sebem: [ 97 174 157  92  91  89 162  92  98  93 109 119 161 118 149 153  97 154
 148 117 177 175  97  99  83 104  76  81 101 173  87  92 131 139  97  94
 141  95 157  98 124 168 100  98  78 152 155]
bim: [102 121  90 153 110 139  83 120 104 134 133 106  88  86 102 101 152 135
 163 150 144 138 115 110 142 108 139 137 156 148 154 131  85 154 133 125
  85 152  73 143 140  79 141 115 158 161  90]
Vopa: [110 130  82 157 102 142  88 132 107 139 154 111  89  89  97  82 168 142
 175 164 149 113 137 131 116  95 124 169 172 103 161 125  84 127 166 161
  84 159  81 152 128  90 178 119 152 177  75]
shift +1: [97]	[98]
shift -1: [99]	[98]

zeto: [122 105  96 182 159 110 118 164 144 161 127 100 151]
Vopa: [ 93 102 136 130 115 117 141 178 136  85 144 169 110]
bim: [124 144 153 123 152 132 127 100 166 150  93 162 155]
fome: [ 61  74 184 118 161 144 159 182 164 110 108 171 120]
shift -1: [118]	[117]
shift +1: [118 164]	[119 165]
shift +1: [144]	[145]
shift +1: [130 115 117]	[131 116 118]
which: [159 110 118 164 144 161 127 100]	zeto
which: [118 161 144 159 182 164 110]	fome
which: [166 150]	bim

Vopa: [161 127 110 106 170 161 134 116 115 103 102  98  92  91  96 104 125 151
 160 152 155 142 132 133 125 117  93  74  73  79  83  90 105 123 131 134
 143 151 158 155 166 146 118 104  96 110 106 109 110 112 122]
dof: [125 123 133 136 154 161 156 144 121 103  96  90  90  91  96  92  81  84
 109 142 155 163 161 151 131 119 123 122 117 108  92  90  94 104 130 134
 145 152 158 155 166 104 118 146 110 106  96 109 110 112 122]
Didev: [125 123 136 161 170 181 168 149 121 103 102  98  92  91  95  80  78  87
 117 152 155 163 159 149 125 117 122 120 116  96  81  74  76  93 121 134
 143 151 158 155 166 170 174 162 127 110 106 109 110 112 122]
which: [162 127 110 106]	Didev
which: [146 118 104  96 110 106]	Vopa
which: [161 127 110 106 170 161 134 116 115 103 102  98  92  91  96 104 125 151
 160 152 155 142 132 133 125 117  93  74  73  79  83  90 105 123 131 134
 143 151 158 155 166 146 118 104  96 110 106 109 110 112 122]	Vopa
which: [132 133]	Vopa
shift -1: [83 90]	[82 89]
shift +1: [161 151]	[162 152]

dof: [147 139 136 176 133 178]
nunum: [140  98 167 152  96 164]
bim: [146  80 144 176  79 131]
fome: [ 72 104  76 200  87 112]
which: [ 98 167 152  96 164]	nunum
shift -1: [140  98 167 152]	[139  97 166 151]
shift -1: [200  87]	[199  86]
shift +1: [176]	[177]
shift +1: [140  98 167 152]	[141  99 168 153]
which: [ 80 144 176  79]	bim
shift -1: [ 72 104  76 200]	[ 71 103  75 199]

berol: [141 181 112 142 168 138 146 150 163]
Redus: [156 121 135 146 138 168 142 152 126]
nunum: [156 121 135 112 136 151 133 152 147]
Zin: [135 113 165 142 168 138 146 136 147]
shift +1: [156 121]	[157 122]
which: [112 142 168 138 146 150]	berol
which: [135 112]	nunum
which: [142 168 138 146 150]	berol
shift -1: [138 168]	[137 167]
which: [135 113 165 142 168 138 146 136 147]	Zin
shift -1: [181 112 142 168]	[180 111 141 167]

Redus: [136 118 129 131 145 120 113 142 142 140 108  92 100 131 147 144 112 130
 138 139 115 126 113 130 131 119 122 142 135 135 139 141 141 131 131 107
 115 130 132 100 124 142 128 125  93 139 135 112 130 130 109]
Zin: [132 122 142 102 136 127 125 134 139 134  97 109 100 111 125 135  98 133
 134 151 109 114 132 114 147 105 138 130 144 124 132 138 154 103 131 109
 107 127 144  94  93 131 138 111 125 102 122  92 131 157 105]
bim: [119 126 131 128 122 116  91 150 127 137 127 130 138 134 112 121 112 133
 129 115 148 132 133 144 137 150 111 147 135 139 141 137 143 139 129 135
 106 124 142 119 123 137 103 154 153 144 153 115 122 132 137]
vapop: [112 107 101 155 122  93  70 144 118 123 146 131 151 150 119 113 153 111
 119 105 177 123 113 131 130 162  91 129 119 126 131 127 122 140 131 167
 103 141 122 128 161 126  82 160 139 165 148 127 100 109 160]
berol: [114 136 148 131 112 137 163 123 120 123 140 166 158 127 128 120 153 133
 119 131 144 125 147 126 146 134 153 106 128 115 117 126 133 120 125 157
 141 150 121 139 139 117 140 123 166 124 112 148 127 141 160]
shift +1: [132]	[133]
shift +1: [131 130 162  91]	[132 131 163  92]
shift +1: [107 101]	[108 102]
which: [119 126 131 127 122]	vapop
which: [113 130 131]	Redus

Didev: [138 155 128 167 167]
bim: [ 93 110 105 107 110]
fome: [160 147  96 152 146]
Redus: [ 83  91 120 139 152]
zeto: [106 118 119 124 128]
Zin: [139  95  69 168 167]
vapop: [120  91  83 123 112]
which: [ 83  91 120]	Redus
shift -1: [160]	[159]

bim: [155 130 170 145]
vapop: [114 117 142 137]
dof: [141 137 168 125]
zeto: [167 136 184 124]
berol: [167 136 184 131]
Didev: [149 123 171 108]
sebem: [168 175 157 110]
fome: [156 195 144 104]
Vopa: [167 147 164 158]
which: [142 137]	vapop
shift +1: [167 136]	[168 137]

Redus: [155  88 174 173 118]
fome: [106 167  97 102 154]
dof: [105 151  99 131 142]
nunum: [124 186 125 103 121]
bim: [159 123 172 158  97]
Vopa: [ 99 130 142 112 161]
Didev: [169 115 117 118 165]
vapop: [115 169 117 117 129]
which: [102 154]	fome
which: [ 99 131 142]	dof
which: [158  97]	bim
which: [115 169 117]	vapop
which: [ 99 130 142 112]	Vopa

Vopa: [157 178 108 150 155 168 186 125 122 117 171 158 172 114 147 121 103 119
 138]
nunum: [115  82 122 109 126 114  91  91 174 128  83 143 110 127  99  87 124 141
 117]
Didev: [171 140  91 175 158 162 158 124 115  90 164 106 167  97 185  75  92 109
 153]
sebem: [146 106 101 118 159 152 103 147  77  98 125  97 111  87 121 160 103  80
 147]
Zin: [168 187 125 122 117 171  92 106 149 192  87 164  85 150  72 127 154 165
  94]
Redus: [145 101 139 122 161 155  96 140 144 115 148  91 149 144 134 129 150 104
 175]
dof: [160 147 148 106 160 161 116 135  79 121 133 120 144 112 123 136 112 125
 145]
fome: [165 156 152 173 171 161 148 172 108 141 167 143 161 119 158 181 139 124
 167]
berol: [167 133 182  87 159 164  96 172  95 164 120 115 136 186  99 174 165 171
 172]
vapop: [101 165 166  98  91 103  94 127 126 165 121 170 100 149  92 159 145 166
 111]
bim: [118 113 163 126 125 118 109 113 167 141 131 135 150 163 116 129 169 169
 114]
zeto: [142  90  85 157 137 128 176  87 158  82 161 113 162  94 162  80  87  85
 128]
which: [168 186 125 122 117 171]	Vopa
which: [143 110 127  99  87]	nunum
shift -1: [122 117 171]	[121 116 170]
shift +1: [ 87 121]	[ 88 122]
shift +1: [ 98 125]	[ 99 126]
which: [157 137]	zeto

bim: [154 152  70 155]
fome: [152 154 192 100]
nunum: [199 108 152  82]
vapop: [167  70  78 132]
which: [167  70  78]	vapop
shift +1: [152  70]	[153  71]
shift -1: [152]	[151]
shift -1: [199 108]	[198 107]
which: [152 154]	fome
shift -1: [152  70]	[151  69]
which: [199 108 152]	nunum

